Each row has a name. After each piece below comes the name of the row it's from, unless a question asks for something else. Each question is about the rows just above it. Places in a row count from 0.

[128  95  98 137 100  98  98] : fub
[190 103 111 106  97  97  93] : dad
[169 117 124 190 111 116 190] : vulel
[163  99 104 178  98  96 172] : fonum
[148 135 128 173 132 135 189] : nuf
[142 147 151 142 150 150 143] : vabug
[108 156 157  84 161 151  81] : gele
The entry that follows [156]: => [157]
find: [106  97  97  93] => dad
The entry that follows [169]: => [117]
Where does [157  84] start? Give its row and place. => gele, 2
Right after [178] comes => [98]
The entry that follows [99]: => [104]
What comes right after [103] in the named rows? => [111]

[121 130 156  82 132 134 176 116  99  91 115 157 137 121 100 106 126 143
 105 104  64] : teto
[112 131 159  92 142 132 161 131 107  85 128 172 132 103 104  98 129 139
 122 103  65] : Daza
[111 136 157  85 132 141 173 121 109  93 121 162 135 119 101  97 130 148
  65 106  60] : tal
The entry that follows [136]: => [157]
Right after [172] comes => [132]
What comes right after [159] in the named rows? => [92]
What comes right after [115] in the named rows? => [157]

[ 98 104 137 117 137 134  71 129]  kopev
[ 94  95 116  72 135 151 157 174]  Moti
[116 127 181 153 105 108 128 149]  zurur
[136 135 115 170 171 135 149 149]  Bupet
[135 136 170 171 139 109  86  91]  zanag
[115 170] begins in row and place => Bupet, 2
Right after [151] comes => [157]
The row with [170 171 139] is => zanag
What comes right after [72] in the named rows? => [135]
Where do [136 135 115 170 171 135 149] appear? => Bupet
[135 136] is in which row? => zanag

[104 127 120 108 147 129 164 136 125 154  96 128 102 113 164 158 135 140
 101 132 105 139] -> Soko
[117 114 106  92 146 129 161 149 138 151 113 133  86 109 178 158 153 132
 117 128 115 154] -> rit
[162 114  86 164  89 124  98 116 146  94 185 149 119 125 113 124 142  84
 148 110 148 132] -> nev
[104 127 120 108 147 129 164 136 125 154  96 128 102 113 164 158 135 140
 101 132 103 122] -> Dov
[133 126 114 163 110 124 125 105 125 115 144 142 138 129 102 130 123 118
 119 117 132 113] -> Lopa
[ 86 109 177 158 137 129 169 118 118 152  97 132 115 106 140 163 126 137
  80 121 118 124] -> Dit
[150 121 107 164  95 123  98 107 136  98 169 144 137 136 101 116 127  99
 144 116 145 119] -> tadez
Which row holds [ 86 109 178 158]? => rit
Where does [144 142 138 129 102 130 123 118 119 117 132 113] start? Give its row and place. => Lopa, 10

[ 96 106 142 140  99  55 179  75 184 153 128 115 165] -> Lanuk
[ 75 176 136 144 102  89 159 148 142 119  91 119 151] -> vifuv
[123 113 116 176 128 108 141  87 105 117 176 104  61] -> bupan
[183 102 153  87 144 105  96 147 179 147 107  86 145] -> goz
[ 87 108 128  55 140  99 184 179  75 142 153 129 126] -> vib
Row and place where [ 87 105] starts: => bupan, 7
Row and place where [142 140  99  55 179  75 184 153 128] starts: => Lanuk, 2
The row with [140  99  55 179  75 184 153 128 115] is => Lanuk
[113 116 176] begins in row and place => bupan, 1
[ 55 179  75] is in which row? => Lanuk

[160 131 118  88 172 123 168 119] = finog
[158 131 131  99 132 115 145 132] = Mirad
[120 146 109 131 134 122 121 100] = dipu
[164 123 125 119 101 123 178 123] = Pime
[129 164 151 110  99 170 132  93] = nol
[149 120 124  96 152 162 108 142] = donen
[151  98 138  88 168 172 143 123] = dele
Row and place where [164 123 125] starts: => Pime, 0
Where do [168 119] appear? => finog
Where does [ 88 172 123 168 119] start? Give its row and place. => finog, 3
What comes right after [115] in the named rows? => [145]
The row with [101 123 178] is => Pime

[152 105 107 176 194 153 182 183] -> Veb
[107 105 107 176 194 153 182 204] -> zova
[107 105 107 176 194 153 109  82] -> Zukob
find: [153 182 204] => zova
[107 105 107 176 194 153 109  82] is in which row? => Zukob

[143 121 154  81 134 164 146 168 167 128 114 140 147 107 127 127 113 100
 170 112  80 148 111 151 116 169 119  88  89 124  84 154 100 144 155 165
  80 121 133 131 117 113 146 137 141 115 127 176 157 166  91  98 133 104
 108 152 121 124 131 133] -> Pefit
[143 121 154  81 134 114 128 146 167 140 164 168 147 132 127 127 113 100
 170 112  80 148 122 151 116 169 167  88  89 124  84 154 100 144 155 165
  80 121 133 131 117 113 146 137 141 115 127 176 157 166  91  98 133 104
 108 152 121 124 131 133] -> tuv
[143 121 154  81 134 164 146 168 167 128 114 140 147 107 127 127 113 100
 170 112  80 148 111 151 116 169 167  88  89 124  84 154 100 144 155 165
  80 121 133 131 117 113 146 137 141 115 127 176 157 166  91  98 133 104
 108 152 121 124 131 133] -> zura
Which row holds [143 121 154  81 134 164 146 168 167 128 114 140 147 107 127 127 113 100
 170 112  80 148 111 151 116 169 119  88  89 124  84 154 100 144 155 165
  80 121 133 131 117 113 146 137 141 115 127 176 157 166  91  98 133 104
 108 152 121 124 131 133]? => Pefit
Where do [143 121 154  81 134 114 128 146 167 140 164 168 147 132 127 127 113 100
 170 112  80 148 122 151 116 169 167  88  89 124  84 154 100 144 155 165
  80 121 133 131 117 113 146 137 141 115 127 176 157 166  91  98 133 104
 108 152 121 124 131 133] appear? => tuv
find: [132 127 127 113] => tuv

[ 86 123  69 187 161]  fopa
[149 129 162 112 142]  zit
[ 88 112  69 187 113]  Biv
[187 102  69 187 101]  Fefo
[136 136 181 150  89]  Mufo
Where does [187 113] start? Give its row and place. => Biv, 3
Where does [ 69 187 101] start? Give its row and place. => Fefo, 2
Where does [187 161] start? Give its row and place. => fopa, 3
find: [ 88 112  69 187 113] => Biv
The entry that follows [86]: => [123]
Row and place where [112 142] starts: => zit, 3

[115 131 149 140 131 130 120 129 136] : Tib
[135 120 111 137 135 141 161 135 129] : kapuv
[127 131  91 129 188 138 142 109 112] : reme
[107 140  93 129 122 153 119 140 125] : podo
[114 109 142 119 116  69 144 117 141] : latob
[175  97 137 163 156 100 144 115  93] : vipun
[140 128 121 115  97 110 160 131 124] : Tisup
[122  95 121 115  97  66 132 107 141] : Vas
[152 115 136 142 110 106 141 120 129] : Nim
[ 97 110] begins in row and place => Tisup, 4
Row and place where [140 125] starts: => podo, 7
Which row holds [140 128 121 115  97 110 160 131 124]? => Tisup
Row and place where [109 142 119] starts: => latob, 1
Where do [127 131  91 129 188 138 142 109 112] appear? => reme
Which row holds [110 160]? => Tisup

[ 98 160 167 124  73] : Pegu
[124  74 160 124 166] : pife
[157  64  67 202 166] : bura
[114 100  77 184 188] : gur
Where do [ 98 160 167 124] appear? => Pegu
Row and place where [124  73] starts: => Pegu, 3
[ 98 160 167 124] begins in row and place => Pegu, 0
[124  73] is in which row? => Pegu
[ 67 202] begins in row and place => bura, 2

[115 125 139  92]  Leder
[136 124 130  74]  Guzi
[ 99 118 127  84]  Zezir
[ 96 105 137  99]  Vopoz
[128 147 129  88]  pusog
[115 125 134  74]  vaful
[103 113 126  81]  tegim
[ 96 105 137  81]  godir
Right after [103] comes => [113]
Right after [126] comes => [81]
What comes right after [128] in the named rows? => [147]
The row with [ 96 105 137  81] is => godir
Row and place where [ 99 118 127] starts: => Zezir, 0

